Below are the code and all the weights of a small trained network. Each question names an input and a class and asks about switching units off, where a switched-off unit gives its printed mean instead of its output.

import numpy as np


def w(rows, s, z=0):
    codes = np.array(rows[::2]) - 128.0
    scale = np.full(codes.shape[1], s)
    scale[-1] = z or s
    return codes * scale


def f(y):
    return y / 2 * (1 + np.tanh(0.7978845608 * (y + 0.044715 * y**3)))


def log_softmax(a):
    a = a - a.max(-1, keepdims=True)
    return a - np.log(np.exp(a).sum(-1, keepdims=True))


def net(x, mask):
    res = np.array(x, float).reshape(1, 8) / 4 @ E
    y = f(res @ A[0][:, :-1].T + A[0][:, -1])
    res = res + np.where(mask, y, B[0][:, -1]) @ B[0][:, :-1]
    return log_softmax(res[-1] @ U[:, :-1].T + U[:, -1])


A, B = {}, {}
E = w([
[53,40,107,144,69,184,35],'x0',
[207,186,24,142,133,101,3],'x1',
[125,129,129,130,132,121,127],'x2',
[133,128,129,127,122,130,131],'x3',
[133,124,130,131,128,119,125],'x4',
[205,158,245,189,162,194,56],'x5',
[167,61,113,41,223,155,106],'x6',
[225,39,98,255,147,143,201],'x7',
],0.0061)
A[0] = w([
[135,86,149,149,127,132,166,88],'n1',
[97,142,155,107,150,135,74,238],'n2',
[139,101,119,166,147,114,143,59],'n3',
[186,84,158,48,205,166,106,141],'n4',
[137,154,181,156,127,194,89,67],'n5',
[142,42,118,148,162,91,137,146],'n6',
[94,96,203,4,76,149,190,167],'n7',
[128,117,132,89,89,129,121,85],'n8',
[203,129,83,208,126,209,172,131],'n9',
[118,181,172,68,54,113,120,112],'n10',
[173,206,74,152,129,88,85,126],'n11',
[86,129,153,122,141,170,167,77],'n12',
[161,69,108,158,112,132,164,118],'n13',
[117,145,115,103,161,87,82,94],'n14',
[145,186,131,108,175,155,152,254],'n15',
[71,93,217,164,128,101,214,152],'n16',
[89,134,202,142,142,124,175,82],'n17',
[154,199,148,129,193,64,185,71],'n18',
[97,142,81,138,109,108,137,71],'n19',
[122,107,70,90,99,78,183,102],'n20',
[109,164,167,61,119,122,96,66],'n21',
[103,150,178,58,114,98,69,115],'n22',
[143,150,204,149,187,185,98,83],'n23',
[153,164,118,99,152,121,193,233],'n24',
[122,204,204,218,177,155,86,65],'n25',
[110,134,56,99,117,118,177,65],'n26',
[144,79,103,55,240,158,120,55],'n27',
[181,153,199,138,112,163,103,70],'n28',
[182,204,146,115,148,62,170,91],'n29',
[107,85,191,100,131,118,164,69],'n30',
[148,165,77,100,101,136,123,250],'n31',
[109,107,204,99,103,164,170,87],'n32',
[149,69,88,42,169,135,135,201],'n33',
[157,84,109,207,124,122,137,87],'n34',
[127,216,149,195,1,102,152,109],'n35',
[168,176,71,152,127,128,86,64],'n36',
[66,83,71,149,155,173,110,68],'n37',
[144,84,166,184,160,116,85,139],'n38',
[114,136,50,114,61,89,186,90],'n39',
[88,92,78,127,145,60,146,82],'n40',
[154,127,210,149,145,128,92,101],'n41',
[78,60,113,167,61,195,36,114],'n42',
[76,195,171,83,146,160,66,81],'n43',
[154,150,73,130,115,160,86,80],'n44',
],0.0091,0.0079)
B[0] = w([
[136,145,95,114,149,115,123,139],'n1',
[89,123,106,154,131,118,141,229],'n2',
[163,153,122,116,139,125,148,123],'n3',
[136,146,175,155,120,148,139,205],'n4',
[126,138,118,98,111,143,123,149],'n5',
[101,158,119,131,120,129,139,171],'n6',
[134,126,109,147,137,127,122,243],'n7',
[147,133,134,122,120,131,141,121],'n8',
[90,152,108,115,137,104,138,209],'n9',
[148,147,112,132,145,99,162,176],'n10',
[163,91,112,132,157,135,108,194],'n11',
[167,130,119,115,152,133,110,136],'n12',
[110,164,94,122,142,117,144,163],'n13',
[154,127,133,132,148,120,140,143],'n14',
[80,101,115,145,120,113,125,254],'n15',
[155,110,111,141,153,119,79,232],'n16',
[158,111,125,122,129,126,106,161],'n17',
[113,86,131,87,124,151,159,181],'n18',
[164,138,139,116,124,158,123,133],'n19',
[133,166,148,102,98,171,92,176],'n20',
[154,175,99,106,134,123,163,154],'n21',
[118,144,118,125,137,115,156,183],'n22',
[107,156,116,110,88,132,106,172],'n23',
[80,97,116,138,101,131,123,247],'n24',
[126,147,129,111,107,153,104,173],'n25',
[145,154,108,86,96,153,95,150],'n26',
[250,146,185,152,112,143,176,165],'n27',
[121,144,102,96,103,163,104,153],'n28',
[111,64,138,95,132,150,160,185],'n29',
[203,127,104,128,130,115,91,147],'n30',
[104,117,124,168,137,128,105,241],'n31',
[173,112,95,119,162,114,102,164],'n32',
[121,148,139,165,109,134,125,220],'n33',
[120,169,115,97,153,93,165,162],'n34',
[184,141,188,192,128,159,176,201],'n35',
[185,114,114,111,158,126,107,151],'n36',
[123,118,147,108,114,134,133,138],'n37',
[106,140,128,121,115,120,128,167],'n38',
[132,161,139,111,113,161,99,182],'n39',
[142,163,147,110,114,145,106,150],'n40',
[113,146,105,109,91,149,99,161],'n41',
[119,67,145,106,132,139,177,201],'n42',
[124,143,103,116,135,111,161,179],'n43',
[180,92,110,115,156,124,126,142],'n44',
],0.014,0.0081)
U = w([
[138,179,138,46,37,173,82,76],'0',
[199,149,218,207,109,142,202,66],'1',
[100,106,116,175,123,113,130,254],'2',
[197,73,98,113,201,95,81,77],'3',
[119,189,89,80,155,45,224,50],'4',
[94,99,134,170,104,103,125,225],'5',
[110,6,162,44,99,136,210,65],'6',
[86,113,142,177,118,99,119,196],'7',
],0.012,0.0087)

Each question gives the input, the list of numbers given to net, and the class t.
The units are the neurons (one row each of A and B). Each row of codes is followed by its name. A weight is (code - 128) times the scale printed after its matrix; where a second scale follows, it is the last column's (A, B and U).
mask holds one flag per neuron, in row order. A switched-off neuron (its flag False) gives its mean, the last column of its row in B, instead of its output. The means were averaged over made-up inputs and are rounded, as every weight is.
A unit's drop is (log p(t) with every unit on - log p(t) with that unit switched off) / (log p(t) with every unit on - log p(t) with every unit switched off).
The circuit of an input: a set's keep is (log p(t) with only the set's units on - log p(t) with every unit switched off) / (log p(t) with every unit on - log p(t) with every unit switched off). Starting from the 12 units with the biggest drops (on a tie, the unit counted first), units are removed one at a time, each time the one whose removal leaves the highest keep (on an exact tie, the one counted first), for as long as the keep stays at least 0.8.
units of the circuit, in order: the units of the circuit, biggest drop first
most important unit: the unit with the biggest drop
top k neurons: the k neurons with the biggest drops, biggest first
drop when u is switched off: that unit's drop, to one decimal
input [-3,5,-3,-7,-7,0,-8,7], class 1: top 2 neurons	[n35 n2]
input [-8,4,0,4,-8,1,-7,-4], class 6: top 2 neurons	[n29 n18]
input [1,-7,-7,-4,-1,-4,-7,3], class 1: most important unit	n35
input [-8,2,-5,-5,-3,-4,-2,-1], class 6: top 2 neurons	[n29 n18]
input [-8,1,-7,-7,6,6,2,8], class 4: top 2 neurons	[n9 n34]
input [2,-7,-6,1,4,5,5,-2], class 3: top 3 neurons	[n32 n30 n16]
input [3,-5,5,0,-3,3,0,-6], class 4: units of the circuit, in order	[n43 n21 n10]
input [1,-4,-2,5,-1,-2,7,1], class 1: units of the circuit, in order	[n27 n4]
input [-2,3,-3,1,-3,8,7,0], class 0: units of the circuit, in order	[n23 n28]
input [7,-7,3,-8,6,8,0,-4], class 0: top 2 neurons	[n23 n41]
input [-4,-4,1,-7,-1,4,-3,7], class 4: units of the circuit, in order	[n34 n9]
input [-7,-2,2,2,-1,6,-4,7], class 4: units of the circuit, in order	[n9 n34]
input [-1,-2,-7,-5,5,-5,4,-8], class 4: units of the circuit, in order	[n21 n22]
input [-1,3,3,-1,-2,6,-6,-1], class 0: top 3 neurons	[n25 n28 n41]
input [7,-4,-1,0,6,0,-7,2], class 1: units of the circuit, in order	[n35]
input [-3,-3,-7,0,-5,-7,-1,7], class 0: units of the circuit, in order	[n20 n39 n26]
input [-2,-2,1,3,2,4,-2,-6], class 4: top 4 neurons	[n43 n10 n21 n22]
input [-5,2,-7,4,4,-2,8,-4], class 1: top 2 neurons	[n27 n4]
input [-4,8,0,-5,-4,-5,1,-5], class 3: top 2 neurons	[n11 n36]
input [-7,-3,-2,2,4,-5,0,5], class 6: units of the circuit, in order	[n18]
input [-7,2,5,-7,-2,8,-5,-7], class 0: top 2 neurons	[n25 n28]
input [2,-4,-3,-2,7,-4,-1,7], class 4: top 2 neurons	[n34 n13]
input [-1,4,0,-6,1,-1,-5,6], class 4: top 2 neurons	[n34 n9]
input [-3,-8,0,1,-3,-7,7,3], class 3: units of the circuit, in order	[n16 n30]
input [-6,-8,-7,-5,-3,1,7,4], class 3: top 3 neurons	[n16 n32 n35]
input [4,-5,-5,4,-4,7,5,-2], class 0: top 2 neurons	[n23 n41]
input [7,2,4,4,2,1,-4,3], class 6: most important unit	n42
input [7,-4,1,-5,-6,-1,0,-7], class 4: drop when n43 is switched off	0.2
input [6,6,0,7,-8,8,5,5], class 0: drop when n23 is switched off	0.1
